Here is a tiny trained network, its code and every weight. The questions are about switching its units off for an input and a class, where a switched-off unit gives its printed mean instead of its output.

import numpy as np


def w(rows, s, z=0):
    codes = np.array(rows[::2]) - 128.0
    scale = np.full(codes.shape[1], s)
    scale[-1] = z or s
    return codes * scale


def f(y):
    return y / 2 * (1 + np.tanh(0.7978845608 * (y + 0.044715 * y**3)))


def log_softmax(a):
    a = a - a.max(-1, keepdims=True)
    return a - np.log(np.exp(a).sum(-1, keepdims=True))


def net(x, mask):
    res = np.array(x, float).reshape(1, 6) / 4 @ E
    y = f(res @ A[0][:, :-1].T + A[0][:, -1])
    res = res + np.where(mask, y, B[0][:, -1]) @ B[0][:, :-1]
    return log_softmax(res[-1] @ U[:, :-1].T + U[:, -1])


A, B = {}, {}
E = w([
[143,65,164,32,114],'x0',
[175,88,132,163,255],'x1',
[127,115,127,136,124],'x2',
[129,129,128,126,129],'x3',
[79,110,27,99,157],'x4',
[128,128,128,127,129],'x5',
],0.017)
A[0] = w([
[98,146,195,171,100,73],'neuron 0',
[117,189,37,185,98,140],'neuron 1',
[82,149,19,117,56,123],'neuron 2',
[148,130,184,110,148,124],'neuron 3',
[118,132,100,87,161,73],'neuron 4',
[119,178,153,185,156,43],'neuron 5',
[98,134,111,125,79,151],'neuron 6',
[77,189,46,142,113,141],'neuron 7',
[111,139,149,101,12,55],'neuron 8',
[190,100,174,126,131,115],'neuron 9',
[109,201,132,231,155,97],'neuron 10',
[99,85,28,73,169,180],'neuron 11',
[144,170,76,128,107,131],'neuron 12',
[168,154,57,133,105,126],'neuron 13',
[152,120,107,143,211,144],'neuron 14',
[179,171,212,193,68,50],'neuron 15',
[137,97,254,140,165,115],'neuron 16',
[66,183,85,123,136,135],'neuron 17',
[173,95,99,158,214,135],'neuron 18',
[210,125,174,105,133,126],'neuron 19',
[191,186,186,154,92,237],'neuron 20',
[75,98,50,76,174,41],'neuron 21',
[110,85,146,58,8,141],'neuron 22',
[155,111,172,84,179,134],'neuron 23',
[141,127,131,133,210,216],'neuron 24',
[82,93,33,75,175,85],'neuron 25',
[124,197,129,234,154,227],'neuron 26',
[37,76,166,19,132,249],'neuron 27',
[170,98,156,98,162,109],'neuron 28',
[72,145,172,99,37,236],'neuron 29',
[139,51,111,38,114,91],'neuron 30',
[64,183,63,161,99,130],'neuron 31',
],0.013,0.014)
B[0] = w([
[142,202,156,119,147,154],'neuron 0',
[154,69,91,109,158,202],'neuron 1',
[124,77,55,86,148,220],'neuron 2',
[124,75,105,127,127,163],'neuron 3',
[118,158,146,154,87,140],'neuron 4',
[148,123,148,154,61,146],'neuron 5',
[152,114,111,112,156,179],'neuron 6',
[115,57,50,98,116,203],'neuron 7',
[176,156,236,175,34,200],'neuron 8',
[104,88,102,80,94,172],'neuron 9',
[172,193,250,168,93,188],'neuron 10',
[75,170,92,93,212,227],'neuron 11',
[130,101,107,97,116,158],'neuron 12',
[113,94,108,116,134,154],'neuron 13',
[141,188,174,149,97,193],'neuron 14',
[108,229,116,110,188,187],'neuron 15',
[87,62,92,90,101,201],'neuron 16',
[97,80,77,126,127,179],'neuron 17',
[117,202,175,149,97,204],'neuron 18',
[118,58,109,120,104,180],'neuron 19',
[172,119,161,192,40,225],'neuron 20',
[185,209,223,189,69,178],'neuron 21',
[126,179,192,127,152,239],'neuron 22',
[92,55,125,135,124,179],'neuron 23',
[168,53,132,143,94,210],'neuron 24',
[155,226,212,145,120,198],'neuron 25',
[64,222,156,81,201,227],'neuron 26',
[163,70,141,188,47,251],'neuron 27',
[116,71,114,128,135,167],'neuron 28',
[79,243,108,90,239,252],'neuron 29',
[124,255,202,149,166,189],'neuron 30',
[158,59,71,101,130,200],'neuron 31',
],0.0091,0.023)
U = w([
[105,245,100,64,251,57],'0',
[144,186,132,171,48,249],'1',
[118,31,33,56,151,100],'2',
],0.011,0.0015)

Each question gives the input, the list of numbers given to net, and the class t.
The units are the neurons (one row each of A and B). Each row of codes is followed by its name. A weight is (code - 128) times the scale printed after its matrix; where a second scale follows, it is the last column's (A, B and U).
mask holds one flag per neuron, in row order. A switched-off neuron (its flag False) gives its mean, the last column of its row in B, instead of its output. The means were averaged over made-up inputs and are rounded, as every weight is.
A unit's drop is (log p(t) with every unit on - log p(t) with that unit switched off) / (log p(t) with every unit on - log p(t) with every unit switched off).
The circuit of an input: a set's keep is (log p(t) with only the set's units on - log p(t) with every unit switched off) / (log p(t) with every unit on - log p(t) with every unit switched off). Starting from the 12 units with the biggest drops (on a tie, the unit counted first), units are removed one at a time, each time the one whose removal leaves the highest keep (on an exact tie, the one counted first), for as long as the keep stays at least 0.8.
units of the circuit, in order: the units of the circuit, biggest drop first
most important unit: the unit with the biggest drop
top k neurons: the k neurons with the biggest drops, biggest first
drop when u is switched off: that unit's drop, to one decimal
input [4,5,-7,0,8,2], class 1: units of the circuit, in order : [neuron 21]
input [3,4,0,-7,7,-7], class 1: top 3 neurons : [neuron 29; neuron 21; neuron 26]
input [-3,4,0,-3,0,7], class 1: top 2 neurons : [neuron 29; neuron 11]
input [1,8,4,-8,1,8], class 1: top 3 neurons : [neuron 29; neuron 18; neuron 24]
input [7,1,-7,-8,-8,8], class 2: top 2 neurons : [neuron 16; neuron 19]
input [0,-6,5,-8,0,5], class 0: top 3 neurons : [neuron 29; neuron 24; neuron 22]
input [6,-4,7,-2,1,-2], class 0: top 4 neurons : [neuron 29; neuron 20; neuron 30; neuron 22]
input [3,1,-6,-1,8,8], class 1: top 4 neurons : [neuron 29; neuron 27; neuron 21; neuron 26]
input [6,-6,-4,-8,1,-6], class 0: top 3 neurons : [neuron 29; neuron 22; neuron 20]
input [0,-8,5,8,0,1], class 0: top 2 neurons : [neuron 29; neuron 22]
input [-8,-5,-4,3,0,7], class 0: top 2 neurons : [neuron 26; neuron 10]
input [1,6,-6,1,-7,0], class 2: drop when neuron 8 is switched off : 0.2
input [5,5,2,5,1,4], class 1: drop when neuron 30 is switched off : 0.3
input [7,1,7,-5,-1,5], class 2: drop when neuron 18 is switched off : 0.1
input [-8,-1,-3,6,-3,-1], class 0: most important unit : neuron 26
